[[-0.03, 0.00, -0.06, 0.07, 0.02], [-0.01, 0.09, 0.14, -0.14, -0.07]] value 0.07
[[-1.081, -1.424, -1.704, -1.127, -1.167], [1.349, 0.836, -1.542, 0.281, 0.859], [0.408, -0.242, -1.349, -0.106, -0.199]] value 0.281
[[-0.014, -0.159, 0.148, -0.086], [-0.205, 0.022, 0.077, -0.088]] value 0.148
[[-11.367, -11.009, -11.215, -11.375, -9.697], [-9.250, -10.764, -8.906, -8.935, -13.889], [-19.519, -14.576, -1.501, -17.016, 16.673]] value -8.935
[[2.162, -15.794, 9.106, 2.992, -7.916, -17.673, -6.715], [-1.566, 10.351, -16.325, -9.541, 3.208, 13.425, 2.130], [1.571, -16.415, 10.669, 5.211, -6.383, -17.316, -4.952]] value 13.425
[[103.64, -103.18, 2.61, 66.00, 115.77, 84.97], [38.87, 25.36, 174.34, -154.79, -9.10, -91.48], [13.30, 156.25, 140.47, -59.09, -25.01, -118.47]] value -9.10
---
[-50   7  92  96 -63] >> 92, 96

[  49   -9   66  -43  -92 -101  -60] >> -43, 66

[ 66 -89 -83  55  79] >> -83, 79

[ 30  66 -83  68 -18 -83 -86] >> 68, 68

[[ 60  60 -46 -88 -73 -76  30]
 [-47  49  72  -7 -46 -44 -21]
 [ 60  49 -46 -88 -73 -76  30]] >> -7, 72

[[ -5 -32 -31 -41  -7 -13  -4]
 [-10 -23 -20 -39  -2 -19  -2]
 [ 82 -44 -10  23 -10 -77   9]] >> -39, 82
---
[[-26 -23  53 -21   1   6  19  36  21   7 -28   9  21 -27 -42   3]
 [-11  -2  17 -17 -33 -30 -19  32  65 -57 -69 -23  43 -11  -6   6]
 [ 25 -15  -6  -1 -21   9  -1  -2  86  30  -5 -16  23  29  55 -15]
 [ -3  13 -22  11  67  11   9 -32  10 -37  -3  -7  14 -15 -47  25]
 [ 13 -21  15 -13 -16   7  39  14   6 -22 -34   5  10  26   9   5]
 [  2  -3   3  16  34   3   1  24  38  30 -33 -11  11  29  -8   6]
 [  0  30  29   2   7   7 -17 -25   8  10 -65  26   1 -60 -25  -3]
 [ -1   5 -48  23  -2  11   3  -8  39  -3 -38 -11 -39  45  58  -2]] => -1

[[ 23 -11 -11 -11 -11   2  21  19  23  24]
 [-11  93  91  91  91  81 -11  -4 -11 -11]
 [ -9   9   9   9   9  63  -9   2  -9  -5]
 [-11  69  68  66  67  57 -11  -4 -11  -9]
 [ 31  -2  -2  -1  -2 -12  29  32  31  45]
 [105 -12 -12 -12 -12 -11 103  17 105  45]
 [ -9 -10 -10  -9 -10  45  -9  22  -9  12]
 [ 35  38  38  36  38 -10  36   5  35  14]] => 35

[[ 37 -12   3 -37   3 -50]
 [  3   5   8  -8  16  -2]
 [  3  12  39   7  26  20]
 [  1  -4  76 -12 -18  -4]
 [ 39   1  -2 -49  16 -50]
 [ -6  -6  40 -22 -18 -16]
 [ -9   7 -20 -59   0 -40]
 [  9   6 -20 -59   7 -45]
 [-37  12 -45 -70  -6 -39]
 [ 29   5  -4 -44  17 -37]
 [  8  -6  24  11   8   3]] => 8

[[-12  -3 -11 -11  -7  -7  17   1 -10 -22   1   5  20  16  11  -1]
 [  5   2 -20 -13   1   6  -1  20 -22  21 -33  -5  15  -2  16   6]
 [-17   3  -5 -15   3  -2  21  -3 -17  -9  -3  17   8  18   0   1]
 [ -9   8  -6  56 -42 -12  -3   4 -54  19  55   8  58   3 -37  58]
 [ 25 -25   5  -9 -74 -49 -59 -45 -38   4  -7  -5 -89  99  17 -38]
 [-16 -15  -3  48 -38 -27  -8   3 -58  19  58  -1  37 -15 -16  57]
 [ -9  15 -26  47 -38  -7 -16  -2 -49  21  32   2  41  18 -34  44]
 [-22 -21 -28  30 -30 -31 -31  -7 -52  23  26 -17  -1  -5   1  37]
 [ 42  -8 -40 -12   4 -14  10   2  12   7  -2 -19  -3  -7  -9  23]
 [  9   5 -26 -20  -7   5   4  18 -12  19 -39 -13  16  -4  13  10]] => 9

[[ 25 -63  19  32  19  -1  82]
 [ 78  56 -39  24 -40 -63 -12]
 [-23 -14  14  11  24  47   0]
 [  7  57 -28   4 -15  -1 -76]
 [ 32  13 -60  43 -11 -20  11]
 [ 70   2 -23 -26 -67 -33  13]
 [ 25   9  -5 -58 -27 -24  17]] => 25
---
[ 54  55  80  35  36 -61]	54
[ -2  24 -90 -98   1 107 -47]	-2
[ 43  59  67 -33  47 104   6]	43
[  37 -100    1    6  -36]	37
[ -40  -85  -50  -52  -97 -107  -36]	-40
[ 77  26  -6  32 -24  -1   6]	77
[-102  -25   23   55  -44]	-102
[-89  86 -52  -1]	-89
[ 39 -91 -82  64  44  80]	39
[-85 -17 -23 -74]	-85
